[-3.57  0.59 -0.77 -2.15  1.50  1.96  1.60  1.57  1.73 -0.48  0.14 -1.55
 -1.38  0.02  0.24  2.11 -0.13 -0.12 -2.70  1.92 -0.32 -0.79  0.19  2.42
  0.71 -1.64 -2.37  1.31 -0.27  0.00 -0.79 -1.12 -2.67 -0.60 -1.30] => (4) > <57>
[-5.92  1.24  0.10 -1.77  0.70  2.36  0.64  2.94  1.47 -0.60  0.20 -1.06
 -1.09  1.17 -0.64  0.74  0.08 -0.35 -0.46  1.09  0.97 -0.19 -1.53  2.26
 -0.14 -4.28 -1.12  2.57  0.60  0.26 -3.59  0.98 -1.15  1.90 -2.35] => (9) > <65>
[-2.38  1.30 -0.95 -2.01  0.92  0.46  1.12  0.94  2.78  0.08  0.02 -0.44
 -2.47  0.11 -0.25  0.16  0.38 -0.65 -1.18  1.35 -1.60 -0.24 -1.68  2.39
  0.51 -1.00 -1.06  0.17 -0.08 -0.07  0.23  0.40 -4.98  0.10 -1.75] => (4) > <57>
[-3.36  0.70 -0.20 -1.74 -0.37  0.15  1.15  1.29  2.33  0.81  0.50 -0.98
 -0.40 -0.78 -1.14 -0.01 -0.41 -0.17  1.59  1.34 -0.36  0.21 -0.79  1.57
  1.14 -1.64 -0.30  0.78 -0.16 -0.08 -2.66 -0.38 -1.07  1.24 -1.47] => (4) > <57>
[-2.05  0.20 -0.79 -1.52  1.40  1.68  0.99  1.33  2.12 -0.54  1.31 -0.58
 -0.78  0.24  0.28  0.24 -0.41 -0.82 -0.69  1.55  0.14 -0.12 -0.20  2.00
  0.72 -1.22 -1.36  0.95  0.28  0.27  0.17 -0.19 -2.48  0.68 -1.23] => (4) > <57>
[-3.34  0.14 -0.76 -1.77  0.16 -0.89  1.10  1.17  2.35 -0.74 -0.12 -2.43
 -0.31 -0.07 -0.37  0.84 -0.03  0.26 -0.39  0.73 -0.06 -1.35  1.03  1.63
  0.72 -2.32 -1.54  0.48 -0.06  1.97 -2.45 -1.46 -2.29  0.57 -1.92] => (4) > <60>
[-4.80  1.10 -0.12 -2.07  1.08  3.16  1.01  2.66  3.19 -1.33  0.65 -0.97
 -1.77  0.23 -0.13  0.04  0.81 -0.37 -0.68  1.38  0.12 -0.11 -1.68  2.31
  1.52 -3.43 -0.40  1.53  0.36 -0.51 -2.47  2.24 -1.77  1.81 -2.84] => (9) > <61>
[-1.95 -0.35 -1.06 -1.98  1.20  1.93  0.20  1.54  0.16 -0.08 -0.20 -1.23
 -1.17 -0.67  0.06  0.71  1.13  1.76 -0.53  0.67 -0.24 -0.48 -0.65  0.80
  0.46 -0.31 -1.22  0.00 -0.41  0.37 -2.83 -0.18 -0.61 -0.59 -0.54] => (4) > <57>
[-5.47  0.11  0.28 -1.63  0.91  2.70  0.37  1.37  2.39 -0.40  0.71 -0.69
 -0.65  0.35 -0.53  0.31  0.63 -0.47 -0.50  1.64  0.63 -0.85  0.62  2.47
  0.52 -3.89 -1.32  1.49  0.59  0.36 -2.43 -0.77 -1.50  1.38 -1.24] => (9) > <61>
[-5.05  3.45 -0.43 -0.54  0.15  0.83  1.75  2.46  2.74  0.30  0.83 -0.20
 -0.36  0.29 -0.34 -0.13  0.89  0.57 -2.12  1.43  0.55 -1.73 -1.77  3.07
  0.54 -3.68 -0.04  0.93  0.74  0.21 -5.09  1.52 -2.12  1.73 -3.05] => (9) > <65>
[-2.77  0.74 -1.83 -1.58  0.80  1.11  1.21  0.89  2.18 -0.11  0.68 -1.47
  0.37  0.10  1.99  0.51  0.17  0.26 -1.27  0.87 -0.59 -0.96 -0.26  1.50
  0.06 -2.50 -4.32  1.11  0.02  1.40  0.15 -1.48 -2.04  0.19 -1.97] => (4) > <57>
[-5.88 -0.14 -0.61 -2.50  0.94  3.19  1.18  1.14  3.99 -1.04  1.14  0.19
 -1.40  0.83 -0.95  0.20  0.15  0.39 -0.76  0.55  0.93 -1.08 -0.27  2.50
  1.91 -3.13 -0.72  2.11  0.48 -0.26 -3.46  0.06 -1.82  2.03 -2.65] => (9) > <65>
[-8.26  3.05 -0.61 -1.43  0.96  4.30  1.77  0.40  1.47 -0.20  1.24 -0.31
 -0.65  0.76  0.11  0.02 -0.25  0.82 -0.72  1.92  1.25 -0.34  0.26  3.90
 -0.93 -6.89 -1.10  0.94 -0.08 -0.31 -3.89  0.81 -0.16  2.43 -2.89] => (9) > <61>
[-6.15  0.68  0.02  0.32  0.55  2.47  1.27 -0.68  0.73 -0.28  1.37  0.45
 -0.54 -0.32 -0.38  0.09  0.57  0.06 -0.45  1.59 -0.55 -0.82  1.10  2.21
 -0.34 -5.18 -0.61  1.78  0.80  0.07 -2.34 -0.25 -1.40 -0.12 -2.45] => (9) > <65>
[-4.40  1.17 -0.37 -1.13  0.77  0.80  0.28  2.08  2.46 -0.38  0.73 -1.47
  0.50  1.28  0.08  1.09  0.75  0.23 -0.94  1.35 -0.52 -0.38  0.78  0.33
  0.73 -2.20  0.03  0.83  0.35 -0.25 -2.73 -0.20 -1.64  0.89 -2.84] => (4) > <57>
[-7.58  1.41 -0.12 -0.12  0.98  3.21  1.62 -0.48  1.40  0.17  0.79 -0.80
 -0.38  0.39  0.10  0.99 -0.59  0.67 -0.18 -0.25  0.44 -1.86  0.26  1.85
 -0.18 -4.72 -0.96  1.55  0.77  0.63 -4.31  1.00 -0.89  1.30 -3.57] => (9) > <61>
[-2.60  0.06 -0.67 -1.25  1.02  2.28  1.53  2.63  2.40 -1.57 -1.12 -1.58
 -0.20 -3.18  0.34  0.71  0.81 -0.73 -1.01  0.18 -0.15 -0.23 -1.00  0.93
  1.07 -1.01 -0.95 -1.44 -0.21 -0.78 -1.39  0.03 -1.56  0.28 -0.69] => (4) > <57>
[-2.61  0.84 -1.36 -2.44  1.12  0.28  1.00  2.12  2.69 -0.11  0.86 -1.22
 -0.42  0.05 -0.14 -0.22  0.40  2.11 -1.84  2.16  0.18  0.89  1.13  1.66
 -0.25 -0.62 -1.43  0.22 -0.03  0.73 -1.03  1.24 -3.15  0.76 -1.57] => (4) > <60>
[-6.97  0.77  0.02 -0.20  1.28  3.06  1.14  0.55  0.66  0.22  0.33  0.88
 -0.16 -0.30  0.48 -0.16  2.76  0.50 -0.65  0.25  0.77  0.29  1.52  2.46
 -0.41 -6.10 -2.32  1.57 -0.05  0.45 -3.40 -0.06 -2.42  1.76 -2.46] => (9) > <61>
[-4.89  1.00  0.34 -1.14  0.11  4.58  0.70  1.95  2.60 -0.68  0.90 -0.43
 -0.56  0.49 -0.74 -0.19  0.51  0.46 -1.57  0.69  0.48  0.05 -0.90  1.33
  0.17 -2.71 -1.99  1.39  0.60  0.19 -2.09  0.56 -0.50  2.27 -1.80] => (9) > <61>
[-2.46  0.47  0.16 -1.27  1.02  2.89  0.63  1.49  1.84 -0.59  0.44 -1.27
 -0.23  0.11 -2.57  1.56  0.25  0.22 -1.79  0.98  1.07 -0.78 -1.49  0.84
  0.17 -0.66 -0.17  0.30  0.21 -0.13 -0.30  0.47 -0.76  0.39 -1.27] => (4) > <57>
[-5.89  1.55 -0.09 -1.79  0.88  2.67  1.35  0.62  3.13 -1.20  0.00  1.11
 -0.77  0.74  0.69 -0.83  0.37  0.58 -1.54  1.72  0.50 -0.41  0.37  1.57
 -0.99 -3.18 -1.16  0.97  0.65 -0.69 -4.83  0.01 -1.89  1.25 -2.15] => (9) > <65>
[-5.60  1.77 -0.30 -1.21  1.05  2.09  1.30  2.06  3.05 -1.32 -0.02 -0.85
 -1.23  1.68 -0.51  0.00  0.30 -1.12 -0.83  0.83 -2.08 -1.48 -0.80  2.02
 -0.01 -3.97  0.04  1.53  0.74  0.42 -1.48 -0.08 -1.70  5.38 -1.18] => (9) > <65>
[-5.61  0.85  0.91 -1.03  1.09  3.90  0.69  1.49  1.09 -2.44  0.50 -1.07
 -0.59 -0.60 -0.01  0.42  0.81 -0.06  0.58  0.57 -0.14  1.01  0.86  1.63
 -0.10 -3.49 -0.32  1.13  0.94  0.61 -1.72  0.27 -0.65  0.74 -0.32] => (9) > <61>
[-4.89  0.32  0.57 -0.98  1.29  2.67  1.31 -0.28  1.31 -0.36  0.64  1.10
 -0.70  0.72  0.54  0.41  0.72  0.18 -1.11  2.05  1.06 -1.53 -0.37  2.23
  0.07 -3.37 -0.52  2.02  0.33 -0.16 -2.48 -0.60 -2.10  1.22 -1.77] => (9) > <65>
[-7.25  0.50 -0.80 -1.80  1.56  4.37  0.93  0.33  1.49 -1.12  0.24 -1.33
 -0.75  0.11  0.51  0.40  0.02 -0.38 -0.01  0.42  1.48 -0.47 -0.55  2.94
 -0.21 -3.77 -1.78  1.68  0.44  0.51 -2.77  0.48 -2.47  1.38 -1.54] => (9) > <61>

[-0.20  0.49 -0.22  0.03 -0.17 -0.38  0.03  0.13  0.05  0.44 -0.28  0.29
  0.31  0.39 -0.05  0.18  0.01 -0.07 -0.86 -0.06 -0.12 -0.06  0.09 -0.10
  0.22  0.04  0.08 -0.12  0.65  0.22 -0.25  0.41  0.05 -0.46 -0.50] => <32> > <91>
[-0.64 -0.77 -0.23 -0.78 -0.35 -0.01 -0.22  0.29  0.35  0.10 -0.58  1.35
  1.40  0.28  1.07 -0.61 -0.56  0.93  1.00 -0.66 -1.27  0.86 -1.19  0.66
  0.32  1.08 -1.01 -0.08  0.99  1.94 -0.07 -0.65 -0.27  0.89  0.42] => <35> > <82>
[-0.24 -0.22 -0.33 -1.16  0.40  0.71 -0.56  0.26 -0.70 -0.30 -1.10  0.03
  1.63  0.01  1.94  0.12 -0.09  0.15  1.25  1.43 -1.55 -0.32 -1.04  0.78
 -0.05 -0.13 -0.54  1.21 -0.76  0.56  0.19 -0.70 -0.29 -0.42  0.53] => <32> > <91>
[-0.01  0.93  0.24 -0.53 -0.45  0.45 -0.14 -0.06 -0.60 -0.01 -1.01  0.26
  1.41  0.06 -0.24  0.28  0.36 -0.69 -0.21  0.70 -0.51 -0.85  0.28 -0.58
  0.11 -0.44 -0.43 -0.27 -0.58 -0.65  0.14  0.57 -0.54 -1.48 -0.18] => <38> > <81>
[-0.77 -0.24 -0.22 -0.68 -0.62 -0.02  0.19 -0.11  0.59  0.35 -0.24  1.44
  1.27  0.33 -0.72 -0.44 -0.21  0.71  0.22 -1.37 -0.26  0.25 -0.08 -0.21
  0.13  0.56 -0.52 -1.21  0.88  0.62  0.11  0.23 -0.42  0.17  0.07] => <35> > <89>
[ 0.05  0.29 -0.12 -0.39 -0.17 -0.02 -0.12  0.21 -0.46 -0.04 -0.60  0.05
  0.85  0.23  0.75  0.09 -0.06 -0.23 -0.07  0.40 -0.71 -0.14 -0.28  0.21
  0.19 -0.06 -0.32  0.37  0.14  0.20 -0.16  0.10 -0.21 -0.77 -0.14] => <32> > <91>
[-0.42  0.40  0.01  0.01 -0.25  0.50  0.18 -0.34 -0.10  0.06 -0.42  0.64
  1.06 -0.08 -1.12  0.32  0.10 -0.23  0.27 -0.36  0.12 -0.80  0.19 -0.66
 -0.04 -0.22 -0.28 -1.36 -0.89 -1.24  0.18  0.75 -0.61 -0.96  0.16] => <38> > <81>
[ 0.17  0.61  0.02 -0.22 -0.22  0.12 -0.07  0.08 -0.41  0.24 -0.77  0.36
  1.08  0.24  0.34  0.15  0.20 -0.62 -0.12  0.32 -0.52 -0.45 -0.15  0.32
  0.11 -0.02 -0.47 -0.28 -0.29  0.24 -0.17  0.04 -0.36 -0.74 -0.14] => <32> > <91>
[-1.14 -1.25 -1.49 -0.23  1.89 -0.02 -0.31  0.08  0.19 -0.28  0.36 -0.87
 -0.70  0.18  1.24  0.16 -0.52  1.76 -0.09  1.11 -0.38  0.86 -0.98  1.77
  0.27  0.39  1.12  1.46  0.21  0.00 -0.33 -0.39  0.36  0.69  0.23] => <27> > <85>
